Here is a tiny trained network, its code and every weight. The questions are about switching its units off for an input and a target symbol, where a switched-off unit gives its printed mean instead of its output.

import numpy as np


def w(rows, s, z=0):
    codes = np.array(rows[::2]) - 128.0
    scale = np.full(codes.shape[1], s)
    scale[-1] = z or s
    return codes * scale


def softmax(a):
    e = np.exp(a - a.max(-1, keepdims=True))
    return e / e.sum(-1, keepdims=True)


def log_softmax(a):
    a = a - a.max(-1, keepdims=True)
    return a - np.log(np.exp(a).sum(-1, keepdims=True))


def net(x, mask):
    ids = ['αβγδεζηθμξπστφψω'.index(c) for c in x.split()]
    T = len(ids)
    res = E[ids] + P[:T]
    u = 0
    for l in range(3):
        r = res
        for j in range(3):
            rows = slice(3 * j, 3 * j + 3)
            q, k, v = (r @ M[l][rows].T for M in (Q, K, V))
            z = softmax(np.where(np.tri(T) > 0, q @ k.T / 3**0.5, -1e9)) @ v
            o = O[l][rows]
            res = res + np.where(mask[u + j], z, o[:, -1]) @ o[:, :-1]
        u += 3
    return log_softmax(res[-1] @ U[:, :-1].T + U[:, -1])


Q, K, V, O = {}, {}, {}, {}
E = w([
[137,132,112],'α',
[131,127,117],'β',
[140,40,66],'γ',
[155,124,144],'δ',
[127,124,119],'ε',
[158,128,131],'ζ',
[159,118,145],'η',
[130,125,119],'θ',
[249,169,87],'μ',
[130,124,120],'ξ',
[130,120,120],'π',
[62,87,73],'σ',
[146,185,172],'τ',
[175,77,176],'φ',
[64,201,123],'ψ',
[96,108,199],'ω',
],0.017)
P = w([
[234,128,5],'0',
[247,80,103],'1',
[244,97,116],'2',
[228,105,98],'3',
[215,112,103],'4',
[184,113,106],'5',
[172,124,87],'6',
[151,126,99],'7',
[131,93,115],'8',
[142,135,79],'9',
[166,118,62],'10',
],0.0015)
Q[0] = w([
[183,40,50],'0.h0',
[84,235,220],'0.h0',
[197,102,146],'0.h0',
[170,205,199],'0.h1',
[79,83,3],'0.h1',
[102,109,95],'0.h1',
[77,67,108],'0.h2',
[75,102,118],'0.h2',
[105,69,118],'0.h2',
],0.012)
K[0] = w([
[37,96,116],'0.h0',
[219,165,151],'0.h0',
[59,165,188],'0.h0',
[239,136,155],'0.h1',
[3,159,74],'0.h1',
[102,133,116],'0.h1',
[173,165,120],'0.h2',
[169,149,103],'0.h2',
[171,166,134],'0.h2',
],0.015)
V[0] = w([
[249,149,1],'0.h0',
[55,28,207],'0.h0',
[248,104,54],'0.h0',
[117,153,17],'0.h1',
[155,106,135],'0.h1',
[100,206,44],'0.h1',
[100,95,218],'0.h2',
[2,174,211],'0.h2',
[196,172,2],'0.h2',
],0.0061)
O[0] = w([
[151,140,2,254],'0.h0',
[81,94,176,44],'0.h0',
[127,120,61,221],'0.h0',
[72,131,97,182],'0.h1',
[127,129,141,146],'0.h1',
[85,107,41,163],'0.h1',
[95,59,151,79],'0.h2',
[63,105,242,27],'0.h2',
[184,208,88,215],'0.h2',
],0.0081,0.0023)
Q[1] = w([
[136,114,66],'1.h0',
[135,117,84],'1.h0',
[122,120,115],'1.h0',
[169,77,163],'1.h1',
[208,135,184],'1.h1',
[110,3,127],'1.h1',
[149,210,189],'1.h2',
[113,53,92],'1.h2',
[162,156,98],'1.h2',
],0.012)
K[1] = w([
[205,161,126],'1.h0',
[212,176,120],'1.h0',
[155,141,111],'1.h0',
[233,68,125],'1.h1',
[247,116,181],'1.h1',
[171,74,56],'1.h1',
[105,217,116],'1.h2',
[153,33,133],'1.h2',
[148,149,191],'1.h2',
],0.011)
V[1] = w([
[87,148,153],'1.h0',
[187,115,70],'1.h0',
[67,152,170],'1.h0',
[203,61,163],'1.h1',
[193,37,95],'1.h1',
[150,130,205],'1.h1',
[70,222,165],'1.h2',
[134,2,110],'1.h2',
[90,230,141],'1.h2',
],0.0079)
O[1] = w([
[109,195,164,67],'1.h0',
[157,82,81,254],'1.h0',
[112,178,160,27],'1.h0',
[178,41,234,95],'1.h1',
[163,3,128,146],'1.h1',
[132,151,206,65],'1.h1',
[98,206,237,99],'1.h2',
[103,12,17,109],'1.h2',
[114,235,212,129],'1.h2',
],0.0055,0.0086)
Q[2] = w([
[24,132,165],'2.h0',
[2,113,107],'2.h0',
[34,141,165],'2.h0',
[165,176,17],'2.h1',
[130,110,140],'2.h1',
[78,9,165],'2.h1',
[30,62,44],'2.h2',
[217,71,143],'2.h2',
[98,176,112],'2.h2',
],0.0057)
K[2] = w([
[73,3,145],'2.h0',
[61,61,41],'2.h0',
[95,37,148],'2.h0',
[72,136,198],'2.h1',
[154,100,114],'2.h1',
[136,19,23],'2.h1',
[35,82,85],'2.h2',
[166,77,165],'2.h2',
[123,161,97],'2.h2',
],0.0051)
V[2] = w([
[90,26,162],'2.h0',
[78,160,92],'2.h0',
[168,200,94],'2.h0',
[99,189,177],'2.h1',
[177,144,89],'2.h1',
[98,165,188],'2.h1',
[213,110,35],'2.h2',
[43,175,200],'2.h2',
[2,113,203],'2.h2',
],0.0045)
O[2] = w([
[27,166,122,69],'2.h0',
[138,76,175,139],'2.h0',
[216,83,134,191],'2.h0',
[168,175,85,76],'2.h1',
[96,156,173,170],'2.h1',
[198,167,72,70],'2.h1',
[135,209,232,255],'2.h2',
[161,51,20,14],'2.h2',
[81,63,2,13],'2.h2',
],0.0034,0.0097)
U = w([
[98,128,106,98],'α',
[34,221,130,167],'β',
[111,131,122,96],'γ',
[119,125,130,117],'δ',
[4,85,63,159],'ε',
[170,125,5,72],'ζ',
[126,123,137,153],'η',
[125,127,130,128],'θ',
[203,137,129,43],'μ',
[139,128,120,122],'ξ',
[119,25,98,125],'π',
[129,129,133,197],'σ',
[146,138,134,182],'τ',
[198,53,186,17],'φ',
[156,224,254,96],'ψ',
[44,118,211,254],'ω',
],0.0071,0.0049)

Each question gives the input, a string of symbols that net reads in full, and the target symbol t.
The units are the heads (3 rows each of Q, K, V and O). Each row of codes is followed by its name. A weight is (code - 128) times the scale printed after its matrix; where a second scale follows, it is the last column's (O and U).
mask holds one flag per head, layer by layer. A switched-off head (its flag False) gives its mean, the last column of its rows in O, instead of its output. The means were averaged over made-up inputs and are rounded, as every weight is.
A unit's drop is (log p(t) with every unit on - log p(t) with that unit switched off) / (log p(t) with every unit on - log p(t) with every unit switched off).
The circuit of an input: a set's keep is (log p(t) with only the set's units on - log p(t) with every unit switched off) / (log p(t) with every unit on - log p(t) with every unit switched off). Starting from all 9 units, units are removed one at a time, each time the one whose removal leaves the highest keep (on an exact tie, the one counted first), for as long as the keep stays at least 0.8.
circuit, biggest first: the units of the circuit, biggest drop first
unit that matters most: the unit with the biggest drop
which heads matter: for each layer, one digit per head in row order, 1 if its drop is at least 0.15 and else 0, layers parted by /
input ε θ ψ ψ ζ, target ψ: which heads matter -> 100 / 001 / 000
input α δ φ, target φ: unit that matters most -> 1.h1
input μ γ α γ η μ ψ η η ε φ, target φ: which heads matter -> 001 / 010 / 100
input π α θ μ μ τ ζ γ, target ζ: which heads matter -> 001 / 000 / 000
input μ μ θ ψ ψ γ τ μ σ ψ η, target ψ: circuit, biggest first -> [2.h2; 0.h0; 1.h2]
input δ δ τ θ θ δ τ τ α σ γ, target π: circuit, biggest first -> [1.h2; 0.h2]
input ψ ψ η, target ψ: circuit, biggest first -> [1.h2; 0.h0]
input ψ θ β ψ ψ μ η θ δ ω β, target ζ: circuit, biggest first -> [2.h2; 2.h1; 1.h2; 1.h1]
input π θ α ψ β ψ π ψ δ φ, target ψ: circuit, biggest first -> [0.h0; 1.h2]
input θ ω ζ, target ω: circuit, biggest first -> [0.h0; 0.h2; 1.h0]
input φ η ξ θ σ ψ δ, target ψ: circuit, biggest first -> [0.h1; 1.h2; 0.h0]
input ζ φ φ η π φ ζ, target φ: circuit, biggest first -> [1.h1; 0.h1]
input ψ γ π, target ζ: which heads matter -> 101 / 110 / 011
input γ μ θ θ θ, target ψ: circuit, biggest first -> [2.h2; 0.h2; 1.h2]
input ψ β β ε, target ζ: unit that matters most -> 2.h2
input η ψ σ δ τ μ θ ω π γ ω, target ζ: circuit, biggest first -> [0.h0; 1.h2]
input β φ ζ ψ, target β: circuit, biggest first -> [1.h1; 1.h2]
input ω φ σ η τ ξ ε τ, target ψ: which heads matter -> 010 / 111 / 000
input μ β β δ β β π β ξ γ ψ, target ζ: which heads matter -> 100 / 000 / 000
input β ω η, target ω: unit that matters most -> 0.h0
input γ β θ β δ β, target ψ: which heads matter -> 101 / 111 / 001
